Below are the code and all the weights of a small trained network. Each question names an input and a class and asks about switching units off, where a switched-off unit gives its printed mean instead of its output.

import numpy as np


def w(rows, s, z=0):
    codes = np.array(rows[::2]) - 128.0
    scale = np.full(codes.shape[1], s)
    scale[-1] = z or s
    return codes * scale


def f(y):
    return np.maximum(y, 0)


def log_softmax(a):
    a = a - a.max(-1, keepdims=True)
    return a - np.log(np.exp(a).sum(-1, keepdims=True))


def net(x, mask):
    res = np.array(x, float).reshape(1, 3) / 4 @ E
    y = f(res @ A[0][:, :-1].T + A[0][:, -1])
    res = res + np.where(mask, y, B[0][:, -1]) @ B[0][:, :-1]
    return log_softmax(res[-1] @ U[:, :-1].T + U[:, -1])


A, B = {}, {}
E = w([
[45,39,190,72,57,214],'x0',
[64,77,72,202,41,32],'x1',
[220,42,255,165,115,63],'x2',
],0.0086)
A[0] = w([
[160,189,142,85,214,198,187],'n1',
[77,131,88,185,67,53,74],'n2',
[198,195,85,185,175,79,41],'n3',
[95,64,175,108,79,213,66],'n4',
[46,72,112,187,71,83,189],'n5',
[30,52,143,57,54,189,90],'n6',
[231,151,170,68,214,191,103],'n7',
[59,77,173,92,38,183,68],'n8',
[178,179,99,177,159,61,178],'n9',
[92,129,76,200,94,43,166],'n10',
[84,72,132,87,113,170,238],'n11',
[192,193,212,20,191,216,46],'n12',
[60,175,19,109,144,179,107],'n13',
[40,188,34,101,133,153,121],'n14',
[69,84,88,164,63,50,74],'n15',
[152,214,63,187,216,68,88],'n16',
[33,81,176,74,82,190,57],'n17',
[55,156,45,91,178,173,65],'n18',
[50,162,49,99,132,137,173],'n19',
[68,70,85,227,87,62,72],'n20',
[164,181,82,172,169,70,217],'n21',
[193,203,66,185,179,62,49],'n22',
[247,11,255,170,111,53,107],'n23',
[108,83,127,93,122,148,254],'n24',
],0.0083,0.0097)
B[0] = w([
[80,197,73,161,154,178,216],'n1',
[49,180,95,84,227,149,172],'n2',
[179,123,153,2,99,50,176],'n3',
[163,155,137,46,149,50,173],'n4',
[121,181,73,142,182,162,220],'n5',
[198,148,105,47,92,68,202],'n6',
[45,203,86,136,206,154,195],'n7',
[170,133,107,44,107,42,182],'n8',
[203,135,118,108,51,123,216],'n9',
[70,186,61,140,184,175,211],'n10',
[227,153,63,154,44,146,223],'n11',
[41,201,87,93,242,126,190],'n12',
[128,60,201,196,215,38,194],'n13',
[151,51,199,196,198,39,197],'n14',
[42,188,92,76,226,149,177],'n15',
[207,143,101,47,73,93,199],'n16',
[197,140,141,6,124,63,180],'n17',
[121,41,220,134,215,36,172],'n18',
[145,79,168,206,145,99,201],'n19',
[45,187,114,76,228,152,184],'n20',
[221,135,117,122,36,154,231],'n21',
[201,136,123,23,91,56,187],'n22',
[133,29,203,225,220,15,247],'n23',
[236,158,42,190,42,187,220],'n24',
],0.009,0.013)
U = w([
[205,146,114,6,75,94,53],'0',
[125,31,207,230,213,61,94],'1',
[39,225,71,94,223,189,57],'2',
[210,146,58,234,51,207,238],'3',
[10,33,233,44,33,233,12],'4',
[10,36,233,39,24,233,12],'5',
[43,20,224,56,30,240,12],'6',
],0.012,0.011)

Each question gives the input, the list of numbers given to net, and the class t.
The units are the neurons (one row each of A and B). Each row of codes is followed by its name. A weight is (code - 128) times the scale printed after its matrix; where a second scale follows, it is the last column's (A, B and U).
mask holds one flag per neuron, in row order. A switched-off neuron (its flag False) gives its mean, the last column of its row in B, instead of its output. The means were averaged over made-up inputs and are rounded, as every weight is.
A unit's drop is (log p(t) with every unit on - log p(t) with that unit switched off) / (log p(t) with every unit on - log p(t) with every unit switched off).
The circuit of an input: a set's keep is (log p(t) with only the set's units on - log p(t) with every unit switched off) / (log p(t) with every unit on - log p(t) with every unit switched off). Starting from the 12 units with the biggest drops (on a tie, the unit counted first), units are removed one at a time, each time the one whose removal leaves the highest keep (on an exact tie, the one counted first), for as long as the keep stays at least 0.8.
circuit, biggest first: the units of the circuit, biggest drop first
unit that matters most: the unit with the biggest drop
top k neurons: the k neurons with the biggest drops, biggest first
drop when u is switched off: that unit's drop, to one decimal
input [0,-1,6], class 1: circuit, biggest first : [n23]
input [6,8,-8], class 1: top 3 neurons : [n14; n13; n19]
input [-5,8,-8], class 1: top 3 neurons : [n14; n13; n19]
input [2,-1,4], class 1: top 2 neurons : [n23; n21]
input [4,-5,4], class 2: top 2 neurons : [n12; n7]
input [0,6,-7], class 1: top 2 neurons : [n14; n13]
input [-8,4,-8], class 0: top 2 neurons : [n16; n22]
input [3,-6,6], class 1: top 2 neurons : [n23; n10]
input [-8,1,-8], class 0: top 3 neurons : [n16; n22; n23]
input [-1,3,4], class 1: top 2 neurons : [n23; n11]
input [2,3,3], class 3: top 3 neurons : [n13; n14; n18]
input [2,-4,-4], class 1: drop when n14 is switched off : 0.3
input [1,-4,3], class 2: drop when n21 is switched off : 0.2
input [-7,6,-8], class 1: drop when n14 is switched off : 1.3
input [3,4,0], class 2: unit that matters most : n21
